Below are the code and all the weights of a small trained network. Each question names an input and a class and asks about switching units off, where a switched-off unit gives its printed mean instead of its output.

import numpy as np


def w(rows, s, z=0):
    codes = np.array(rows[::2]) - 128.0
    scale = np.full(codes.shape[1], s)
    scale[-1] = z or s
    return codes * scale


def norm(h):
    return h / np.sqrt((h * h).mean(-1, keepdims=True) + 1e-5)


def f(y):
    return np.maximum(y, 0)


def log_softmax(a):
    a = a - a.max(-1, keepdims=True)
    return a - np.log(np.exp(a).sum(-1, keepdims=True))


def net(x, mask):
    res = np.array(x, float).reshape(1, 2) / 4 @ E
    u = 0
    for l in range(3):
        y = f(norm(res) @ A[l][:, :-1].T + A[l][:, -1])
        res = res + np.where(mask[u : u + 11], y, B[l][:, -1]) @ B[l][:, :-1]
        u += 11
    return log_softmax(norm(res)[-1] @ U[:, :-1].T + U[:, -1])


A, B = {}, {}
E = w([
[248,1,87],'x0',
[138,126,183],'x1',
],0.0091)
A[0] = w([
[111,100,187,2],'L0N0',
[19,127,89,84],'L0N1',
[236,78,201,84],'L0N2',
[180,111,133,195],'L0N3',
[38,61,19,134],'L0N4',
[15,152,55,231],'L0N5',
[51,120,255,24],'L0N6',
[182,51,187,158],'L0N7',
[51,152,252,155],'L0N8',
[133,81,255,104],'L0N9',
[246,208,87,188],'L0N10',
],0.0088,0.0018)
B[0] = w([
[125,35,48,141],'L0N0',
[89,242,180,197],'L0N1',
[141,132,101,229],'L0N2',
[112,112,133,185],'L0N3',
[59,92,153,176],'L0N4',
[206,75,107,237],'L0N5',
[147,181,116,211],'L0N6',
[126,204,217,221],'L0N7',
[141,89,159,254],'L0N8',
[122,89,156,188],'L0N9',
[2,140,130,167],'L0N10',
],0.0072,0.0062)
A[1] = w([
[205,109,152,145],'L1N0',
[79,106,139,139],'L1N1',
[115,96,201,238],'L1N2',
[167,163,105,174],'L1N3',
[163,96,213,174],'L1N4',
[201,96,123,126],'L1N5',
[157,120,249,9],'L1N6',
[208,89,138,98],'L1N7',
[233,128,118,161],'L1N8',
[85,151,49,239],'L1N9',
[152,47,65,199],'L1N10',
],0.012,0.0012)
B[1] = w([
[138,155,156,194],'L1N0',
[118,134,144,152],'L1N1',
[99,136,94,216],'L1N2',
[61,3,132,138],'L1N3',
[67,94,94,233],'L1N4',
[82,255,133,182],'L1N5',
[76,102,131,254],'L1N6',
[158,148,139,195],'L1N7',
[118,201,129,181],'L1N8',
[60,64,235,162],'L1N9',
[73,181,210,190],'L1N10',
],0.0066,0.0076)
A[2] = w([
[162,98,117,150],'L2N0',
[120,143,94,57],'L2N1',
[98,136,189,84],'L2N2',
[161,106,141,4],'L2N3',
[120,102,149,171],'L2N4',
[148,104,106,119],'L2N5',
[56,149,73,90],'L2N6',
[164,107,114,113],'L2N7',
[168,170,10,146],'L2N8',
[110,159,30,210],'L2N9',
[60,158,140,170],'L2N10',
],0.014,0.0018)
B[2] = w([
[107,189,254,128],'L2N0',
[137,28,77,128],'L2N1',
[68,131,110,219],'L2N2',
[135,89,188,128],'L2N3',
[70,60,72,147],'L2N4',
[132,167,95,128],'L2N5',
[172,108,45,178],'L2N6',
[116,133,71,128],'L2N7',
[60,45,163,128],'L2N8',
[36,65,96,130],'L2N9',
[216,74,142,245],'L2N10',
],0.0061,0.013)
U = w([
[84,204,242,195],'0',
[52,84,202,205],'1',
[76,66,130,124],'2',
[255,137,49,22],'3',
[198,96,166,3],'4',
[154,159,87,22],'5',
[168,134,43,25],'6',
[244,69,92,8],'7',
],0.013,0.0057)

Each question gives the input, the list of numbers given to net, and the class t.
The units are the neurons (one row each of A and B). Each row of codes is followed by its name. A weight is (code - 128) times the scale printed after its matrix; where a second scale follows, it is the last column's (A, B and U).
mask holds one flag per neuron, layer by layer. A switched-off neuron (its flag False) gives its mean, the last column of its row in B, instead of its output. The means were averaged over made-up inputs and are rounded, as every weight is.
A unit's drop is (log p(t) with every unit on - log p(t) with that unit switched off) / (log p(t) with every unit on - log p(t) with every unit switched off).
The circuit of an input: a set's keep is (log p(t) with only the set's units on - log p(t) with every unit switched off) / (log p(t) with every unit on - log p(t) with every unit switched off). Starting from the 12 units with the biggest drops (on a tie, the unit counted first), units are removed one at a time, each time the one whose removal leaves the highest keep (on an exact tie, the one counted first), for as long as the keep stays at least 0.8.
units of the circuit, in order: the units of the circuit, biggest drop first
top k neurons: the k neurons with the biggest drops, biggest first
k most important neurons of layer l: the k neurons of layer l with the biggest drops, biggest first
input [-2,0], class 2: units of the circuit, in order => [L0N7; L1N10; L2N6]
input [6,-8], class 1: units of the circuit, in order => [L0N10; L0N5; L1N10]
input [-3,-3], class 2: units of the circuit, in order => [L0N7; L0N5]
input [4,3], class 0: 2 most important neurons of layer 0 => [L0N2; L0N4]
input [-3,2], class 2: top 2 neurons => [L0N8; L0N7]
input [-3,-2], class 2: units of the circuit, in order => [L0N5; L0N7]
input [4,-4], class 0: units of the circuit, in order => [L1N10; L1N5]
input [-2,-1], class 2: top neuron => [L1N3]
input [4,4], class 0: units of the circuit, in order => [L1N5; L1N8]
input [5,-6], class 1: units of the circuit, in order => [L1N10; L0N5]
input [5,4], class 0: 3 most important neurons of layer 0 => [L0N2; L0N4; L0N8]
input [7,-7], class 0: 2 most important neurons of layer 1 => [L1N4; L1N10]
input [-2,-3], class 2: 3 most important neurons of layer 1 => [L1N3; L1N5; L1N8]
input [4,-7], class 1: units of the circuit, in order => [L1N10]
input [3,-4], class 1: 2 most important neurons of layer 0 => [L0N10; L0N5]
input [1,3], class 2: top 2 neurons => [L1N4; L1N10]
input [2,-8], class 1: 2 most important neurons of layer 1 => [L1N9; L1N10]
input [-1,2], class 2: 2 most important neurons of layer 1 => [L1N4; L1N10]
input [7,-8], class 1: 3 most important neurons of layer 1 => [L1N2; L1N4; L1N9]
input [8,-5], class 0: 2 most important neurons of layer 1 => [L1N10; L1N5]
input [2,-7], class 1: top 2 neurons => [L1N9; L1N10]
input [0,3], class 2: top 2 neurons => [L0N5; L1N4]
